Below is a small trained network, with its code and all its weights. Each question gives an input and a class and asks what happens when units are switched off, that is, made to give their printed mean instead of their output.

import numpy as np


def w(rows, s, z=0):
    codes = np.array(rows[::2]) - 128.0
    scale = np.full(codes.shape[1], s)
    scale[-1] = z or s
    return codes * scale


def norm(h):
    return h / np.sqrt((h * h).mean(-1, keepdims=True) + 1e-5)


def f(y):
    return y / 2 * (1 + np.tanh(0.7978845608 * (y + 0.044715 * y**3)))


def log_softmax(a):
    a = a - a.max(-1, keepdims=True)
    return a - np.log(np.exp(a).sum(-1, keepdims=True))


def net(x, mask):
    res = np.array(x, float).reshape(1, 5) / 4 @ E
    u = 0
    for l in range(3):
        y = f(norm(res) @ A[l][:, :-1].T + A[l][:, -1])
        res = res + np.where(mask[u : u + 13], y, B[l][:, -1]) @ B[l][:, :-1]
        u += 13
    return log_softmax(norm(res)[-1] @ U[:, :-1].T + U[:, -1])


A, B = {}, {}
E = w([
[163,69,134,2,120,64,25],'x0',
[112,200,96,203,87,64,53],'x1',
[213,62,79,209,195,70,112],'x2',
[205,152,146,120,69,146,142],'x3',
[83,31,84,130,34,85,188],'x4',
],0.003)
A[0] = w([
[133,111,125,76,130,116,57,48],'L0N1',
[112,110,132,133,107,87,161,115],'L0N2',
[220,139,172,121,52,145,145,118],'L0N3',
[179,151,127,130,111,122,143,183],'L0N4',
[44,105,67,122,217,115,111,121],'L0N5',
[134,159,143,116,162,161,57,52],'L0N6',
[2,118,112,102,194,128,118,61],'L0N7',
[137,140,73,68,104,92,83,119],'L0N8',
[143,88,161,81,150,116,127,141],'L0N9',
[128,135,103,127,157,148,198,128],'L0N10',
[90,134,154,128,152,104,129,2],'L0N11',
[143,133,211,155,185,134,110,108],'L0N12',
[95,110,120,128,136,123,120,6],'L0N13',
],0.0066,0.0031)
B[0] = w([
[109,96,91,139,92,167,19,185],'L0N1',
[104,127,66,105,163,131,199,150],'L0N2',
[82,102,253,216,130,41,104,250],'L0N3',
[106,56,151,176,162,83,127,228],'L0N4',
[238,105,243,207,50,86,147,249],'L0N5',
[116,143,137,47,167,55,172,167],'L0N6',
[206,134,215,156,46,119,144,213],'L0N7',
[113,70,99,158,149,196,119,230],'L0N8',
[73,92,113,153,214,193,102,231],'L0N9',
[115,96,133,129,191,189,77,232],'L0N10',
[125,195,135,111,58,111,57,45],'L0N11',
[108,152,98,99,156,63,232,211],'L0N12',
[104,216,143,68,71,82,124,44],'L0N13',
],0.0039,0.0014)
A[1] = w([
[196,84,112,3,67,92,54,128],'L1N1',
[166,88,185,124,123,177,173,5],'L1N2',
[8,195,168,59,52,185,119,196],'L1N3',
[159,164,127,192,73,188,198,115],'L1N4',
[98,186,71,174,90,74,57,77],'L1N5',
[112,50,87,113,20,120,199,143],'L1N6',
[165,203,83,142,139,184,190,27],'L1N7',
[164,195,32,138,57,94,88,116],'L1N8',
[93,200,67,164,104,70,106,78],'L1N9',
[152,38,130,50,156,218,131,100],'L1N10',
[114,201,106,179,76,80,33,36],'L1N11',
[188,201,192,94,173,138,102,76],'L1N12',
[163,64,254,208,114,82,93,197],'L1N13',
],0.0055,0.0021)
B[1] = w([
[57,157,98,171,102,137,90,185],'L1N1',
[82,113,188,103,121,135,127,148],'L1N2',
[236,104,85,135,106,132,145,221],'L1N3',
[69,136,111,102,130,141,3,185],'L1N4',
[146,58,189,95,194,159,153,146],'L1N5',
[118,204,129,99,205,47,134,192],'L1N6',
[95,121,106,100,138,135,95,137],'L1N7',
[105,47,197,120,199,133,155,134],'L1N8',
[119,32,155,89,152,169,144,136],'L1N9',
[128,115,171,148,135,117,86,195],'L1N10',
[129,98,196,94,147,164,153,150],'L1N11',
[77,170,99,103,134,42,179,158],'L1N12',
[130,225,158,126,44,144,124,253],'L1N13',
],0.006,0.0043)
A[2] = w([
[235,83,77,221,153,93,109,57],'L2N1',
[120,192,158,195,72,123,101,91],'L2N2',
[95,33,239,99,180,192,183,16],'L2N3',
[141,164,96,119,191,121,44,251],'L2N4',
[56,144,78,52,162,7,176,215],'L2N5',
[182,134,66,58,73,191,150,121],'L2N6',
[58,36,110,168,45,70,195,189],'L2N7',
[24,148,111,163,133,226,196,94],'L2N8',
[166,164,105,232,134,182,198,157],'L2N9',
[145,196,136,55,197,152,115,65],'L2N10',
[1,144,33,214,133,230,123,73],'L2N11',
[131,183,96,94,180,118,192,90],'L2N12',
[244,142,104,109,52,155,151,77],'L2N13',
],0.0049,0.0021)
B[2] = w([
[176,139,99,2,97,184,176,177],'L2N1',
[113,103,161,83,136,116,158,244],'L2N2',
[194,52,212,102,205,100,96,208],'L2N3',
[74,104,69,152,86,149,160,255],'L2N4',
[140,176,100,177,174,149,151,231],'L2N5',
[188,78,93,119,159,108,115,134],'L2N6',
[141,195,144,112,189,133,123,175],'L2N7',
[141,121,110,146,93,107,65,171],'L2N8',
[147,80,104,56,79,103,80,235],'L2N9',
[136,120,109,156,158,98,160,154],'L2N10',
[89,101,114,117,110,130,59,215],'L2N11',
[108,140,127,140,157,65,105,147],'L2N12',
[162,93,63,87,95,153,186,159],'L2N13',
],0.0063,0.0021)
U = w([
[33,80,80,146,88,149,8,172],'0',
[154,56,233,116,202,123,126,165],'1',
[81,224,76,160,207,58,192,157],'2',
[222,89,45,50,60,154,178,153],'3',
[121,182,225,129,29,94,137,129],'4',
[91,120,132,139,92,157,166,78],'5',
[82,79,109,171,113,173,211,1],'6',
],0.011,0.0059)

Each question gives the input, the list of numbers given to net, and the class t.
The units are the neurons (one row each of A and B). Each row of codes is followed by its name. A weight is (code - 128) times the scale printed after its matrix; where a second scale follows, it is the last column's (A, B and U).
mask holds one flag per neuron, layer by layer. A switched-off neuron (its flag False) gives its mean, the last column of its row in B, instead of its output. The means were averaged over made-up inputs and are rounded, as every weight is.
A unit's drop is (log p(t) with every unit on - log p(t) with that unit switched off) / (log p(t) with every unit on - log p(t) with every unit switched off).
The circuit of an input: a set's keep is (log p(t) with only the set's units on - log p(t) with every unit switched off) / (log p(t) with every unit on - log p(t) with every unit switched off). Starting from the 12 units with the biggest drops (on a tie, the unit counted first), units are removed one at a time, each time the one whose removal leaves the highest keep (on an exact tie, the one counted first), for as long as the keep stays at least 0.8.
units of the circuit, in order: the units of the circuit, biggest drop first
k most important neurons: the k neurons with the biggest drops, biggest first
k most important neurons of layer l: the k neurons of layer l with the biggest drops, biggest first
input [1,2,5,-8,4], class 4: units of the circuit, in order	(L0N5; L1N13)
input [7,8,-6,6,-5], class 1: 2 most important neurons of layer 0	(L0N5; L0N10)
input [-8,0,2,-8,0], class 0: units of the circuit, in order	(L2N11)
input [-6,-3,6,-4,-1], class 0: 3 most important neurons	(L1N3; L1N4; L2N11)
input [5,-1,7,-6,5], class 3: 3 most important neurons	(L2N1; L1N4; L0N5)
input [2,-8,-6,-1,2], class 1: 2 most important neurons of layer 1	(L1N10; L1N13)
input [-3,-6,-8,8,-6], class 3: units of the circuit, in order	(L1N3; L2N13)
input [0,-4,-6,-4,6], class 2: 2 most important neurons of layer 1	(L1N6; L1N13)
input [1,1,4,-5,0], class 4: units of the circuit, in order	(L0N5; L1N13)
input [3,4,-6,6,-2], class 3: 3 most important neurons	(L1N3; L0N5; L2N13)
input [5,5,-8,2,8], class 2: units of the circuit, in order	(L1N6; L2N5)
input [7,8,-7,-5,-3], class 1: 4 most important neurons	(L1N11; L1N5; L1N8; L1N4)
input [-4,-3,7,8,-4], class 4: 2 most important neurons of layer 1	(L1N13; L1N3)
input [3,0,2,-7,-6], class 4: 4 most important neurons	(L0N5; L1N13; L0N7; L1N6)
input [8,-5,2,-6,6], class 0: most important neuron	(L1N1)
input [6,3,3,-8,6], class 4: 4 most important neurons of layer 0	(L0N5; L0N7; L0N12; L0N6)
input [-7,0,1,-8,2], class 4: 2 most important neurons of layer 0	(L0N5; L0N7)
input [-6,-3,-1,0,8], class 2: 2 most important neurons	(L1N6; L2N5)
input [-6,4,-5,-8,3], class 4: 3 most important neurons	(L0N7; L0N5; L0N9)
input [-3,2,-6,-3,3], class 3: units of the circuit, in order	(L1N3)
input [7,1,7,8,7], class 4: units of the circuit, in order	(L0N3; L1N13)
input [4,6,7,3,-3], class 3: 3 most important neurons of layer 1	(L1N2; L1N10; L1N4)
input [-8,-5,-6,-8,7], class 0: 2 most important neurons of layer 2	(L2N11; L2N8)
input [4,1,5,-6,-1], class 4: 2 most important neurons	(L0N5; L1N13)
input [6,4,-4,5,3], class 0: 2 most important neurons	(L1N1; L0N5)
